Below is a small trained network, with its code and all its weights. Each question gives an input and a class and asks what happens when units are switched off, that is, made to give their printed mean instead of their output.

import numpy as np


def w(rows, s, z=0):
    codes = np.array(rows[::2]) - 128.0
    scale = np.full(codes.shape[1], s)
    scale[-1] = z or s
    return codes * scale


def f(y):
    return y / 2 * (1 + np.tanh(0.7978845608 * (y + 0.044715 * y**3)))


def log_softmax(a):
    a = a - a.max(-1, keepdims=True)
    return a - np.log(np.exp(a).sum(-1, keepdims=True))


def net(x, mask):
    res = np.array(x, float).reshape(1, 4) / 4 @ E
    y = f(res @ A[0][:, :-1].T + A[0][:, -1])
    res = res + np.where(mask, y, B[0][:, -1]) @ B[0][:, :-1]
    return log_softmax(res[-1] @ U[:, :-1].T + U[:, -1])


A, B = {}, {}
E = w([
[102,194,111,166,76,222,172,188,195],'x0',
[236,107,180,105,2,231,155,56,129],'x1',
[82,149,214,186,120,49,154,70,183],'x2',
[51,35,118,236,107,183,90,119,115],'x3',
],0.0081)
A[0] = w([
[229,39,137,123,147,81,116,44,75,172],'n0',
[61,56,112,198,81,137,119,107,122,108],'n1',
[198,120,122,122,114,207,122,77,118,207],'n2',
[181,192,186,74,157,91,166,128,176,110],'n3',
[73,42,170,176,102,183,48,179,114,137],'n4',
[171,76,131,155,138,155,41,167,142,45],'n5',
[2,159,66,103,146,97,128,152,87,122],'n6',
[188,16,90,80,156,131,68,168,62,111],'n7',
[159,161,199,159,134,139,160,50,165,96],'n8',
[55,159,63,112,233,99,139,137,162,103],'n9',
[155,112,121,137,56,139,98,62,154,76],'n10',
[103,108,251,167,117,67,169,50,152,147],'n11',
[50,147,109,129,192,108,120,135,148,91],'n12',
[107,93,189,187,131,163,104,180,80,69],'n13',
[142,114,43,103,156,162,151,114,78,188],'n14',
[114,21,110,241,92,135,50,120,106,73],'n15',
[155,183,134,39,151,117,149,187,43,125],'n16',
[140,160,74,147,94,200,151,242,122,167],'n17',
[140,244,161,155,123,161,173,201,189,121],'n18',
[215,187,95,66,184,69,126,202,187,89],'n19',
[1,155,201,140,101,50,181,144,175,176],'n20',
[126,171,53,144,87,134,133,165,137,39],'n21',
[125,145,184,160,124,97,145,68,182,116],'n22',
[95,82,105,157,135,35,195,223,127,87],'n23',
[98,194,142,138,96,166,130,180,159,79],'n24',
[205,86,172,118,150,9,79,84,54,87],'n25',
[125,129,111,133,179,113,91,91,150,50],'n26',
[182,222,169,66,97,51,152,161,142,101],'n27',
[144,116,174,87,45,166,165,49,121,91],'n28',
[129,185,66,171,94,153,164,170,190,90],'n29',
[220,61,121,130,75,165,95,203,81,91],'n30',
[125,187,121,108,208,60,172,210,175,116],'n31',
[96,123,50,105,164,107,89,192,111,114],'n32',
[185,103,168,118,66,166,73,54,132,86],'n33',
[117,165,118,148,120,173,155,167,208,116],'n34',
[165,153,113,66,155,169,95,215,61,75],'n35',
[110,173,142,187,42,124,203,186,184,123],'n36',
[100,127,70,113,140,117,97,100,115,253],'n37',
[112,175,185,149,107,43,181,78,118,81],'n38',
[142,106,214,52,97,165,149,141,112,51],'n39',
[210,202,157,37,131,157,159,86,149,144],'n40',
[185,92,124,112,109,83,124,140,106,50],'n41',
[148,48,128,99,120,56,68,114,70,84],'n42',
],0.0094,0.0077)
B[0] = w([
[118,94,191,41,121,104,167,110,173,239],'n0',
[128,111,95,195,71,71,49,112,84,194],'n1',
[122,102,185,143,156,173,195,198,94,255],'n2',
[89,118,96,169,26,120,44,166,118,193],'n3',
[84,124,108,190,16,133,27,122,101,215],'n4',
[84,129,13,181,87,113,140,98,202,134],'n5',
[182,109,140,156,142,129,206,194,125,225],'n6',
[35,150,115,56,109,124,176,80,174,217],'n7',
[128,119,48,165,152,228,174,186,76,178],'n8',
[166,65,131,174,133,122,204,166,99,234],'n9',
[160,91,83,187,128,173,196,187,147,173],'n10',
[49,210,131,46,123,182,171,145,130,229],'n11',
[165,75,100,173,185,147,187,164,118,196],'n12',
[96,84,43,131,51,120,69,113,142,148],'n13',
[40,164,150,91,154,220,178,157,136,210],'n14',
[90,79,51,183,43,85,54,158,110,205],'n15',
[76,125,99,122,28,134,67,139,125,205],'n16',
[61,132,204,57,137,143,161,81,184,246],'n17',
[133,86,181,98,76,81,120,69,178,213],'n18',
[85,75,83,171,75,159,103,146,100,208],'n19',
[65,162,143,70,166,176,175,212,125,243],'n20',
[101,97,15,95,123,95,180,80,206,140],'n21',
[59,228,100,88,208,201,163,122,138,178],'n22',
[150,83,97,170,169,137,187,187,138,191],'n23',
[190,102,107,89,97,56,143,50,198,165],'n24',
[139,28,161,97,79,57,143,34,228,218],'n25',
[166,124,29,185,182,32,182,95,210,132],'n26',
[88,83,58,208,1,103,22,127,66,203],'n27',
[215,60,116,179,190,98,205,196,107,221],'n28',
[145,58,136,66,112,51,158,62,180,183],'n29',
[102,163,73,157,151,192,193,183,154,199],'n30',
[171,75,111,168,99,136,135,193,120,225],'n31',
[144,130,139,159,143,140,244,193,132,212],'n32',
[197,89,109,192,151,133,201,169,117,210],'n33',
[165,118,158,70,116,91,99,77,199,185],'n34',
[51,203,33,101,144,177,133,116,126,192],'n35',
[117,133,186,97,99,92,163,89,197,207],'n36',
[105,134,236,94,165,145,144,183,111,228],'n37',
[44,190,78,79,81,167,164,121,176,176],'n38',
[183,86,11,220,135,97,189,162,166,162],'n39',
[98,96,143,189,83,121,114,181,94,242],'n40',
[161,111,37,175,159,66,147,68,201,133],'n41',
[99,87,134,84,141,72,173,40,204,186],'n42',
],0.0083,0.0095)
U = w([
[231,80,116,209,143,103,206,168,90,86],'0',
[151,69,161,84,86,25,145,22,220,101],'1',
[105,106,55,206,39,76,29,125,70,116],'2',
[68,202,78,94,125,166,173,129,134,114],'3',
[117,139,218,104,106,131,132,156,78,219],'4',
[236,193,107,201,184,16,61,7,71,2],'5',
[230,174,135,151,166,39,42,43,70,2],'6',
],0.012,0.0088)

Each question gives the input, the list of numbers given to net, and the class t.
The units are the neurons (one row each of A and B). Each row of codes is followed by its name. A weight is (code - 128) times the scale printed after its matrix; where a second scale follows, it is the last column's (A, B and U).
mask holds one flag per neuron, in row order. A switched-off neuron (its flag False) gives its mean, the last column of its row in B, instead of its output. The means were averaged over made-up inputs and are rounded, as every weight is.
A unit's drop is (log p(t) with every unit on - log p(t) with that unit switched off) / (log p(t) with every unit on - log p(t) with every unit switched off).
unit that matters most: the unit with the biggest drop
top k neurons: the k neurons with the biggest drops, biggest first
drop when u is switched off: that unit's drop, to one decimal
input [0,-5,-5,-3], class 0: top 3 neurons -> (n9, n31, n11)
input [-5,3,-8,7], class 3: unit that matters most -> n7
input [-1,-8,-8,-4], class 0: top 2 neurons -> (n9, n31)
input [2,-3,0,-2], class 4: top 3 neurons -> (n28, n33, n39)
input [-7,7,7,-8], class 2: top 2 neurons -> (n27, n3)
input [1,-8,-8,7], class 0: top 3 neurons -> (n32, n6, n9)
input [6,3,-5,-6], class 1: top 2 neurons -> (n17, n18)
input [-1,7,6,1], class 0: top 2 neurons -> (n28, n33)
input [7,6,7,7], class 1: top 4 neurons -> (n36, n34, n29, n24)
input [2,1,3,-2], class 4: top 4 neurons -> (n35, n30, n7, n14)
input [1,-5,4,7], class 2: top 2 neurons -> (n4, n15)
input [-2,-3,-8,-8], class 2: top 3 neurons -> (n27, n19, n16)
input [-7,-7,6,2], class 0: top 4 neurons -> (n12, n9, n23, n6)
input [-1,2,-4,-1], class 3: unit that matters most -> n30
input [2,2,-4,-4], class 2: drop when n40 is switched off -> 0.3
input [8,-8,-6,-3], class 0: drop when n25 is switched off -> 0.3
input [7,5,5,-2], class 1: drop when n35 is switched off -> 0.0
input [-3,-4,4,-6], class 2: drop when n27 is switched off -> 0.1
